Below is a small trained network, with its code and all its weights. Each question gives an input and a class and asks what happens when units are switched off, that is, made to give their printed mean instead of their output.

import numpy as np


def w(rows, s, z=0):
    codes = np.array(rows[::2]) - 128.0
    scale = np.full(codes.shape[1], s)
    scale[-1] = z or s
    return codes * scale


def f(y):
    return np.maximum(y, 0)


def log_softmax(a):
    a = a - a.max(-1, keepdims=True)
    return a - np.log(np.exp(a).sum(-1, keepdims=True))


def net(x, mask):
    res = np.array(x, float).reshape(1, 6) / 4 @ E
    y = f(res @ A[0][:, :-1].T + A[0][:, -1])
    res = res + np.where(mask, y, B[0][:, -1]) @ B[0][:, :-1]
    return log_softmax(res[-1] @ U[:, :-1].T + U[:, -1])


A, B = {}, {}
E = w([
[122,132,128,128,133,133,131,129,130,131,129],'x0',
[105,57,93,237,193,130,65,115,121,175,211],'x1',
[66,66,148,191,69,185,127,198,18,118,49],'x2',
[127,116,198,152,154,173,164,25,89,2,154],'x3',
[75,129,38,72,46,214,67,139,209,57,180],'x4',
[70,134,35,148,113,58,117,21,126,130,43],'x5',
],0.0094)
A[0] = w([
[132,163,54,93,143,94,76,245,143,218,95,130],'neuron 0',
[123,231,169,46,81,79,192,122,99,86,42,96],'neuron 1',
[113,52,99,220,194,132,89,116,106,174,246,87],'neuron 2',
[80,116,112,123,107,73,150,23,104,107,74,91],'neuron 3',
[239,209,137,89,180,85,150,59,242,186,174,87],'neuron 4',
[134,137,107,127,98,28,100,202,149,247,97,127],'neuron 5',
[79,147,159,123,175,175,125,60,99,73,156,141],'neuron 6',
[189,113,210,170,197,32,215,122,80,202,73,110],'neuron 7',
[105,163,134,87,101,170,145,128,184,106,82,119],'neuron 8',
[156,137,199,174,169,62,206,81,85,133,70,116],'neuron 9',
[137,156,151,120,158,123,154,60,132,64,159,110],'neuron 10',
[179,132,168,150,207,65,155,144,51,188,101,105],'neuron 11',
[150,150,84,119,119,110,122,205,164,171,99,140],'neuron 12',
[59,96,72,114,75,192,74,137,201,48,157,95],'neuron 13',
[86,54,129,137,85,165,172,220,26,106,93,116],'neuron 14',
[86,161,91,127,119,102,93,52,155,142,70,77],'neuron 15',
[125,140,113,145,182,73,144,131,112,114,97,82],'neuron 16',
[71,101,156,169,99,164,98,140,58,126,38,121],'neuron 17',
[140,169,174,186,135,167,186,45,99,51,107,118],'neuron 18',
[105,127,84,121,108,141,135,137,157,65,144,88],'neuron 19',
[70,40,81,246,186,113,42,85,126,158,216,101],'neuron 20',
[189,114,245,94,138,202,91,209,131,114,200,69],'neuron 21',
[203,221,88,93,193,53,106,70,235,131,199,95],'neuron 22',
[157,97,166,159,158,154,184,40,108,24,133,121],'neuron 23',
[135,155,92,128,102,118,123,167,128,200,117,102],'neuron 24',
[78,114,19,140,108,57,125,37,109,98,44,83],'neuron 25',
[121,114,143,152,164,172,164,73,94,24,146,114],'neuron 26',
[107,103,159,135,147,143,144,76,87,42,157,120],'neuron 27',
[200,89,219,127,144,198,142,226,128,150,228,92],'neuron 28',
[56,127,42,97,43,196,51,145,175,42,184,128],'neuron 29',
[80,182,137,136,173,123,112,148,139,125,136,5],'neuron 30',
[66,86,135,172,66,197,103,191,59,149,20,74],'neuron 31',
[80,117,56,147,185,68,88,90,97,113,119,117],'neuron 32',
[107,205,141,72,72,135,196,111,128,119,66,96],'neuron 33',
[57,112,94,163,111,105,134,65,117,143,94,102],'neuron 34',
[124,145,117,144,127,139,182,143,139,116,125,27],'neuron 35',
[112,105,170,140,102,132,141,62,126,94,148,108],'neuron 36',
[136,191,114,63,109,157,180,114,128,105,42,110],'neuron 37',
[179,197,169,75,83,126,189,200,134,84,75,119],'neuron 38',
],0.011,0.012)
B[0] = w([
[21,33,151,178,6,95,150,37,203,146,63,222],'neuron 0',
[175,155,172,229,214,1,45,177,212,129,140,215],'neuron 1',
[201,180,139,237,187,5,65,193,212,116,132,215],'neuron 2',
[81,174,189,145,117,149,191,180,29,45,203,198],'neuron 3',
[209,44,46,96,200,210,193,161,60,161,89,240],'neuron 4',
[47,53,156,169,66,114,182,47,216,121,72,226],'neuron 5',
[86,96,162,125,57,101,140,80,189,182,63,197],'neuron 6',
[102,210,130,40,164,230,27,80,132,197,140,252],'neuron 7',
[130,151,181,201,155,129,84,91,130,150,132,170],'neuron 8',
[76,183,105,48,125,185,45,89,121,141,145,218],'neuron 9',
[145,68,89,106,95,130,176,127,156,166,74,183],'neuron 10',
[72,205,141,93,163,195,57,38,123,143,182,217],'neuron 11',
[56,77,132,161,75,100,132,59,151,136,97,187],'neuron 12',
[119,171,180,86,171,231,45,50,169,151,190,219],'neuron 13',
[218,65,54,116,186,185,178,147,87,149,73,222],'neuron 14',
[66,167,165,135,134,148,204,189,91,96,215,182],'neuron 15',
[101,175,145,99,136,141,115,131,116,129,170,154],'neuron 16',
[215,77,48,82,178,170,168,161,96,121,79,217],'neuron 17',
[68,94,101,134,68,113,153,116,192,170,78,206],'neuron 18',
[111,121,147,130,164,179,86,82,131,79,149,162],'neuron 19',
[197,162,145,236,200,12,53,184,183,181,104,245],'neuron 20',
[43,169,184,146,99,120,213,201,15,30,217,209],'neuron 21',
[196,47,46,53,187,175,195,172,73,156,63,246],'neuron 22',
[101,48,128,183,20,93,145,62,159,180,54,217],'neuron 23',
[69,50,165,160,76,109,119,78,159,108,70,170],'neuron 24',
[47,178,162,103,91,130,225,211,71,59,190,231],'neuron 25',
[81,87,77,148,71,108,151,80,174,179,78,204],'neuron 26',
[89,72,98,133,70,83,154,79,182,185,75,195],'neuron 27',
[36,187,169,132,101,124,206,209,87,22,213,219],'neuron 28',
[101,221,151,44,169,215,44,61,123,182,130,249],'neuron 29',
[144,98,123,147,118,104,73,164,157,112,103,128],'neuron 30',
[214,45,37,77,211,178,197,128,87,107,76,226],'neuron 31',
[114,167,169,180,137,118,177,154,83,44,182,195],'neuron 32',
[175,139,135,219,166,80,95,154,147,147,157,186],'neuron 33',
[88,140,185,110,113,132,171,203,76,85,187,190],'neuron 34',
[168,122,98,145,121,113,92,121,148,132,84,128],'neuron 35',
[76,100,108,140,121,119,143,117,164,174,87,168],'neuron 36',
[163,136,133,223,179,71,75,165,156,114,142,187],'neuron 37',
[161,182,170,198,156,28,79,178,169,106,156,208],'neuron 38',
],0.0092,0.019)
U = w([
[70,47,127,147,40,88,128,62,175,147,67,111],'0',
[106,198,132,75,168,202,24,52,141,150,146,213],'1',
[188,150,137,200,197,10,62,181,173,135,120,163],'2',
[215,47,90,103,207,178,193,142,94,138,80,1],'3',
[53,168,154,137,95,120,206,199,84,90,197,76],'4',
],0.013,0.006)

Each question gives the input, the list of numbers given to net, and the class t.
The units are the neurons (one row each of A and B). Each row of codes is followed by its name. A weight is (code - 128) times the scale printed after its matrix; where a second scale follows, it is the last column's (A, B and U).
mask holds one flag per neuron, in row order. A switched-off neuron (its flag False) gives its mean, the last column of its row in B, instead of its output. The means were averaged over made-up inputs and are rounded, as every weight is.
A unit's drop is (log p(t) with every unit on - log p(t) with that unit switched off) / (log p(t) with every unit on - log p(t) with every unit switched off).
The circuit of an input: a set's keep is (log p(t) with only the set's units on - log p(t) with every unit switched off) / (log p(t) with every unit on - log p(t) with every unit switched off). Starting from the 12 units with the biggest drops (on a tie, the unit counted first), units are removed one at a time, each time the one whose removal leaves the highest keep (on an exact tie, the one counted first), for as long as the keep stays at least 0.8.
circuit, biggest first: the units of the circuit, biggest drop first
top k neurons: the k neurons with the biggest drops, biggest first
drop when u is switched off: that unit's drop, to one decimal
input [3,-1,-4,-1,-4,-6], class 4: circuit, biggest first : neuron 28
input [7,-4,-2,6,6,-2], class 0: top 2 neurons : neuron 7; neuron 23
input [-6,-3,-4,4,-3,-4], class 0: top 3 neurons : neuron 31; neuron 23; neuron 14
input [-5,-7,-7,3,6,1], class 2: top 3 neurons : neuron 1; neuron 37; neuron 38
input [-2,5,-2,-6,-8,-6], class 1: top 2 neurons : neuron 7; neuron 11
input [-1,0,3,-7,1,8], class 4: top 3 neurons : neuron 25; neuron 15; neuron 34
input [-2,-7,-6,6,-5,-1], class 2: top 4 neurons : neuron 1; neuron 38; neuron 0; neuron 37
input [8,5,-2,4,-3,-5], class 2: top 4 neurons : neuron 2; neuron 25; neuron 20; neuron 3
input [-2,7,2,5,0,5], class 2: top 2 neurons : neuron 20; neuron 2
input [-3,-3,-6,-5,2,-5], class 3: top 2 neurons : neuron 4; neuron 22
input [-2,8,0,8,-1,-3], class 0: top 2 neurons : neuron 23; neuron 26
input [-8,-8,-8,7,-7,-4], class 2: top 3 neurons : neuron 1; neuron 38; neuron 0
input [0,-4,4,5,6,3], class 1: top 3 neurons : neuron 29; neuron 13; neuron 0
input [2,-6,8,1,4,-4], class 3: circuit, biggest first : neuron 14
input [5,0,7,3,6,1], class 3: top 2 neurons : neuron 31; neuron 14
input [2,-3,5,7,-6,8], class 4: top 4 neurons : neuron 3; neuron 25; neuron 34; neuron 0
input [-1,-5,-6,5,-8,-2], class 1: drop when neuron 7 is switched off : 1.0
input [1,-2,-8,-6,6,4], class 3: drop when neuron 22 is switched off : 2.3
input [-6,4,-1,-5,0,-4], class 0: drop when neuron 0 is switched off : 0.6
input [-5,4,3,-3,1,2], class 2: circuit, biggest first : neuron 20
input [-4,4,0,2,-5,-3], class 1: drop when neuron 9 is switched off : 0.0
